Here is a tiny trained network, its code and every weight. The questions are about switching its units off for an input and a target symbol, where a switched-off unit gives its printed mean instead of its output.

import numpy as np


def w(rows, s, z=0):
    codes = np.array(rows[::2]) - 128.0
    scale = np.full(codes.shape[1], s)
    scale[-1] = z or s
    return codes * scale


def norm(h):
    return h / np.sqrt((h * h).mean(-1, keepdims=True) + 1e-5)


def f(y):
    return np.maximum(y, 0)


def softmax(a):
    e = np.exp(a - a.max(-1, keepdims=True))
    return e / e.sum(-1, keepdims=True)


def log_softmax(a):
    a = a - a.max(-1, keepdims=True)
    return a - np.log(np.exp(a).sum(-1, keepdims=True))


def net(x, mask):
    ids = ['ΞΨβδεζλπσ'.index(c) for c in x.split()]
    T = len(ids)
    res = E[ids] + P[:T]
    u = 0
    for l in range(2):
        q, k, v = (norm(res) @ M[l].T for M in (Q, K, V))
        z = softmax(np.where(np.tri(T) > 0, q @ k.T / 2**0.5, -1e9)) @ v
        res = res + np.where(mask[u], z, O[l][:, -1]) @ O[l][:, :-1]
        u += 1
        y = f(norm(res) @ A[l][:, :-1].T + A[l][:, -1])
        res = res + np.where(mask[u : u + 4], y, B[l][:, -1]) @ B[l][:, :-1]
        u += 4
    return log_softmax(norm(res)[-1] @ U[:, :-1].T + U[:, -1])


Q, K, V, O, A, B = {}, {}, {}, {}, {}, {}
E = w([
[124,118,161,88],'Ξ',
[180,146,174,104],'Ψ',
[206,103,106,88],'β',
[76,95,155,120],'δ',
[61,102,128,108],'ε',
[135,94,158,121],'ζ',
[152,86,159,84],'λ',
[233,108,191,187],'π',
[148,5,116,160],'σ',
],0.024)
P = w([
[55,119,160,114],'0',
[132,173,147,6],'1',
[153,122,143,104],'2',
[146,163,166,62],'3',
[131,99,63,106],'4',
[147,223,158,97],'5',
[163,117,37,116],'6',
[107,159,124,93],'7',
[170,109,51,153],'8',
[143,116,134,94],'9',
[176,122,25,103],'10',
[162,134,147,33],'11',
],0.014)
Q[0] = w([
[171,8,140,59],'L0H0',
[120,122,74,145],'L0H0',
],0.017)
K[0] = w([
[116,175,30,255],'L0H0',
[151,144,124,170],'L0H0',
],0.014)
V[0] = w([
[253,109,143,51],'L0H0',
[172,227,121,162],'L0H0',
],0.017)
O[0] = w([
[139,4,129,66,209],'L0H0',
[108,154,246,158,7],'L0H0',
],0.014,0.013)
A[0] = w([
[65,154,109,59,81],'L0N0',
[105,133,96,97,3],'L0N1',
[137,111,170,254,160],'L0N2',
[137,90,93,24,149],'L0N3',
],0.017,0.002)
B[0] = w([
[219,122,138,200,149],'L0N0',
[161,99,142,127,149],'L0N1',
[124,151,253,131,130],'L0N2',
[197,183,151,78,250],'L0N3',
],0.014,0.021)
Q[1] = w([
[34,216,222,228],'L1H0',
[35,16,2,184],'L1H0',
],0.0078)
K[1] = w([
[10,248,166,79],'L1H0',
[254,119,111,69],'L1H0',
],0.0097)
V[1] = w([
[186,71,135,238],'L1H0',
[44,4,73,191],'L1H0',
],0.028)
O[1] = w([
[203,48,157,253,150],'L1H0',
[140,13,78,161,11],'L1H0',
],0.023,0.012)
A[1] = w([
[61,91,144,238,2],'L1N0',
[141,76,134,173,209],'L1N1',
[5,112,86,128,122],'L1N2',
[92,94,195,113,198],'L1N3',
],0.023,0.00069)
B[1] = w([
[32,85,198,71,143],'L1N0',
[141,108,75,79,253],'L1N1',
[120,194,165,255,130],'L1N2',
[193,148,161,141,204],'L1N3',
],0.02,0.003)
U = w([
[145,164,102,204,191],'Ξ',
[124,87,158,83,3],'Ψ',
[125,116,162,86,149],'β',
[111,143,138,75,171],'δ',
[155,148,132,177,122],'ε',
[84,101,163,119,239],'ζ',
[184,93,245,179,129],'λ',
[206,76,57,154,169],'π',
[138,133,145,112,1],'σ',
],0.012,0.0036)

Each question gives the input, a string of symbols that net reads in full, and the target symbol t.
The units are the heads (2 rows each of Q, K, V and O) and the neurons (one row each of A and B). Each row of codes is followed by its name. A weight is (code - 128) times the scale printed after its matrix; where a second scale follows, it is the last column's (O, A, B and U).
mask holds one flag per unit, layer by layer, with each layer's heads first. A switched-off unit (its flag False) gives its mean, the last column of its rows in O or B, instead of its output. The means were averaged over made-up inputs and are rounded, as every weight is.
A unit's drop is (log p(t) with every unit on - log p(t) with that unit switched off) / (log p(t) with every unit on - log p(t) with every unit switched off).
The circuit of an input: a set's keep is (log p(t) with only the set's units on - log p(t) with every unit switched off) / (log p(t) with every unit on - log p(t) with every unit switched off). Starting from all 10 units, units are removed one at a time, each time the one whose removal leaves the highest keep (on an exact tie, the one counted first), for as long as the keep stays at least 0.8.
units of the circuit, in order: the units of the circuit, biggest drop first
unit that matters most: the unit with the biggest drop
k most important neurons: the k neurons with the biggest drops, biggest first
k most important neurons of layer l: the k neurons of layer l with the biggest drops, biggest first
drop of u: that unit's drop, to one decimal
input π σ λ Ψ δ σ π λ σ λ δ, target π: units of the circuit, in order -> L1H0; L0N3
input ε σ Ψ π π λ λ ε, target λ: units of the circuit, in order -> L0N3; L0H0; L1H0
input Ξ π Ξ β λ λ σ ε σ π, target π: units of the circuit, in order -> L1H0; L0N3; L1N1
input σ β ε, target π: unit that matters most -> L0N3
input β β λ β π σ ε Ξ π π ε, target λ: units of the circuit, in order -> L1H0; L0H0
input δ λ λ σ π δ β ζ, target λ: 2 most important neurons of layer 1 -> L1N3; L1N1
input Ξ Ψ Ξ Ψ Ξ ε λ ζ π Ψ λ, target λ: units of the circuit, in order -> L0N3; L0H0; L1H0
input π δ ζ, target λ: 2 most important neurons -> L0N3; L0N2
input Ξ ζ λ δ π Ψ λ π λ, target λ: 3 most important neurons -> L0N3; L1N3; L1N1
input ε λ λ σ, target Ξ: 2 most important neurons of layer 0 -> L0N3; L0N0
input ε Ξ Ξ Ξ σ σ σ β, target π: drop of L1H0 -> 0.9
input δ Ξ λ δ ζ λ Ψ ζ π β π δ, target λ: drop of L0H0 -> 0.3
input λ λ λ δ σ σ λ ζ σ π ε, target π: drop of L0N3 -> 0.2
input σ Ξ σ δ δ, target π: most important neuron of layer 0 -> L0N3
input π Ψ δ β, target λ: 3 most important neurons -> L0N3; L0N2; L1N1
